Below are the code and all the weights of a small trained network. Each question names an input and a target symbol and asks about switching units off, where a switched-off unit gives its printed mean instead of its output.

import numpy as np


def w(rows, s, z=0):
    codes = np.array(rows[::2]) - 128.0
    scale = np.full(codes.shape[1], s)
    scale[-1] = z or s
    return codes * scale


def f(y):
    return y / 2 * (1 + np.tanh(0.7978845608 * (y + 0.044715 * y**3)))


def softmax(a):
    e = np.exp(a - a.max(-1, keepdims=True))
    return e / e.sum(-1, keepdims=True)


def log_softmax(a):
    a = a - a.max(-1, keepdims=True)
    return a - np.log(np.exp(a).sum(-1, keepdims=True))


def net(x, mask):
    ids = ['ΓΛΣΦαεζθμξψ'.index(c) for c in x.split()]
    T = len(ids)
    res = E[ids] + P[:T]
    r = res
    for j in range(2):
        rows = slice(3 * j, 3 * j + 3)
        q, k, v = (r @ M[0][rows].T for M in (Q, K, V))
        z = softmax(np.where(np.tri(T) > 0, q @ k.T / 3**0.5, -1e9)) @ v
        o = O[0][rows]
        res = res + np.where(mask[j], z, o[:, -1]) @ o[:, :-1]
    y = f(res @ A[0][:, :-1].T + A[0][:, -1])
    res = res + np.where(mask[2:14], y, B[0][:, -1]) @ B[0][:, :-1]
    return log_softmax(res[-1] @ U[:, :-1].T + U[:, -1])


Q, K, V, O, A, B = {}, {}, {}, {}, {}, {}
E = w([
[106,53,255],'Γ',
[104,129,118],'Λ',
[97,166,123],'Σ',
[169,114,159],'Φ',
[90,138,71],'α',
[123,113,166],'ε',
[65,108,125],'ζ',
[124,166,151],'θ',
[97,142,111],'μ',
[89,120,156],'ξ',
[125,97,98],'ψ',
],0.0097)
P = w([
[57,153,254],'0',
[118,68,149],'1',
[115,65,152],'2',
[106,73,150],'3',
[99,76,149],'4',
[81,82,142],'5',
],0.0065)
Q[0] = w([
[64,129,132],'H1',
[183,243,84],'H1',
[16,3,185],'H1',
[157,182,105],'H2',
[169,144,143],'H2',
[227,184,10],'H2',
],0.026)
K[0] = w([
[97,155,169],'H1',
[130,143,50],'H1',
[103,136,251],'H1',
[139,82,128],'H2',
[172,116,150],'H2',
[203,46,58],'H2',
],0.032)
V[0] = w([
[165,210,198],'H1',
[89,123,200],'H1',
[31,123,107],'H1',
[44,173,105],'H2',
[182,7,146],'H2',
[77,136,112],'H2',
],0.018)
O[0] = w([
[193,196,78,181],'H1',
[195,178,209,246],'H1',
[178,55,155,162],'H1',
[171,48,70,161],'H2',
[85,183,249,108],'H2',
[148,79,111,145],'H2',
],0.017,0.014)
A[0] = w([
[28,47,137,99],'N1',
[95,254,86,114],'N2',
[40,95,108,124],'N3',
[200,83,145,27],'N4',
[47,96,110,97],'N5',
[59,111,102,95],'N6',
[196,41,35,60],'N7',
[116,74,233,47],'N8',
[121,173,202,170],'N9',
[98,153,50,93],'N10',
[159,84,178,3],'N11',
[111,33,126,220],'N12',
],0.0071,0.0045)
B[0] = w([
[100,251,48,125],'N1',
[96,90,63,160],'N2',
[76,202,88,125],'N3',
[102,202,187,226],'N4',
[63,216,99,125],'N5',
[65,229,139,124],'N6',
[43,153,78,249],'N7',
[34,137,105,164],'N8',
[151,61,61,204],'N9',
[119,206,152,122],'N10',
[48,175,185,166],'N11',
[160,34,153,168],'N12',
],0.017,0.014)
U = w([
[80,41,103,49],'Γ',
[172,85,79,255],'Λ',
[88,108,108,115],'Σ',
[192,149,183,70],'Φ',
[52,109,172,131],'α',
[69,139,81,56],'ε',
[160,2,198,162],'ζ',
[105,121,134,150],'θ',
[117,187,104,62],'μ',
[120,198,168,134],'ξ',
[118,120,140,142],'ψ',
],0.0066,0.0038)

Each question gives the input, a string of symbols that net reads in full, and the target symbol t.
The units are the heads (3 rows each of Q, K, V and O) and the neurons (one row each of A and B). Each row of codes is followed by its name. A weight is (code - 128) times the scale printed after its matrix; where a second scale follows, it is the last column's (O, A, B and U).
mask holds one flag per unit, heads first, then neurons. A switched-off unit (its flag False) gives its mean, the last column of its rows in O or B, instead of its output. The means were averaged over made-up inputs and are rounded, as every weight is.
A unit's drop is (log p(t) with every unit on - log p(t) with that unit switched off) / (log p(t) with every unit on - log p(t) with every unit switched off).
The circuit of an input: a set's keep is (log p(t) with only the set's units on - log p(t) with every unit switched off) / (log p(t) with every unit on - log p(t) with every unit switched off). Starting from the 12 units with the biggest drops (on a tie, the unit counted first), units are removed one at a time, each time the one whose removal leaves the highest keep (on an exact tie, the one counted first), for as long as the keep stays at least 0.8.
circuit, biggest first: the units of the circuit, biggest drop first
most important unit: the unit with the biggest drop
top k neurons: the k neurons with the biggest drops, biggest first
which heads matter: for each layer, one digit per head in row order, 1 if its drop is at least 0.15 and else 0, layers parted by /
input ψ Φ ξ, target ζ: which heads matter -> 10
input Σ ε α Φ, target ε: circuit, biggest first -> [N7; H2]
input ζ Φ Φ Φ ζ Λ, target α: most important unit -> H1
input Φ ε ψ Φ Φ μ, target Λ: circuit, biggest first -> [H1; N4; N7; N11]
input α ξ Φ ψ Φ ζ, target Γ: circuit, biggest first -> [H2; H1]
input Φ ξ ψ α, target Λ: circuit, biggest first -> [H1; N4; N7; N11]
input α Φ ξ θ Φ, target Γ: circuit, biggest first -> [H1; H2]
input Φ ψ Σ, target Λ: circuit, biggest first -> [H1; N4; N7; N11]
input Φ α Φ θ, target Λ: which heads matter -> 11
input ζ Φ Σ Φ ζ, target α: which heads matter -> 11
input Φ α ζ ψ Γ, target α: circuit, biggest first -> [N8; H1]
input ε Φ ζ ψ Λ Φ, target Φ: circuit, biggest first -> [N7; H1; H2]
input Σ ε ξ, target ε: circuit, biggest first -> [H2; N7]
input ξ ε Φ Λ ε, target ξ: which heads matter -> 10
input Φ Λ ε θ Σ ξ, target Λ: top 2 neurons -> [N4; N7]
input ψ ζ Φ Σ, target ζ: top neuron -> [N7]
input θ Φ ζ ζ, target μ: top 2 neurons -> [N7; N9]
input α ψ ψ, target Γ: top 2 neurons -> [N7; N12]
input Φ Φ Φ ζ Φ α, target Λ: top 3 neurons -> [N4; N7; N11]
input Σ ψ μ, target ε: top 2 neurons -> [N7; N4]
input ε μ Φ Φ ψ, target Φ: top 3 neurons -> [N7; N8; N2]
input ζ ε ψ Σ, target α: top 2 neurons -> [N7; N4]
input Φ θ Φ ψ ψ, target Λ: top 2 neurons -> [N4; N7]
input ξ Φ ζ μ, target ξ: top 2 neurons -> [N9; N4]
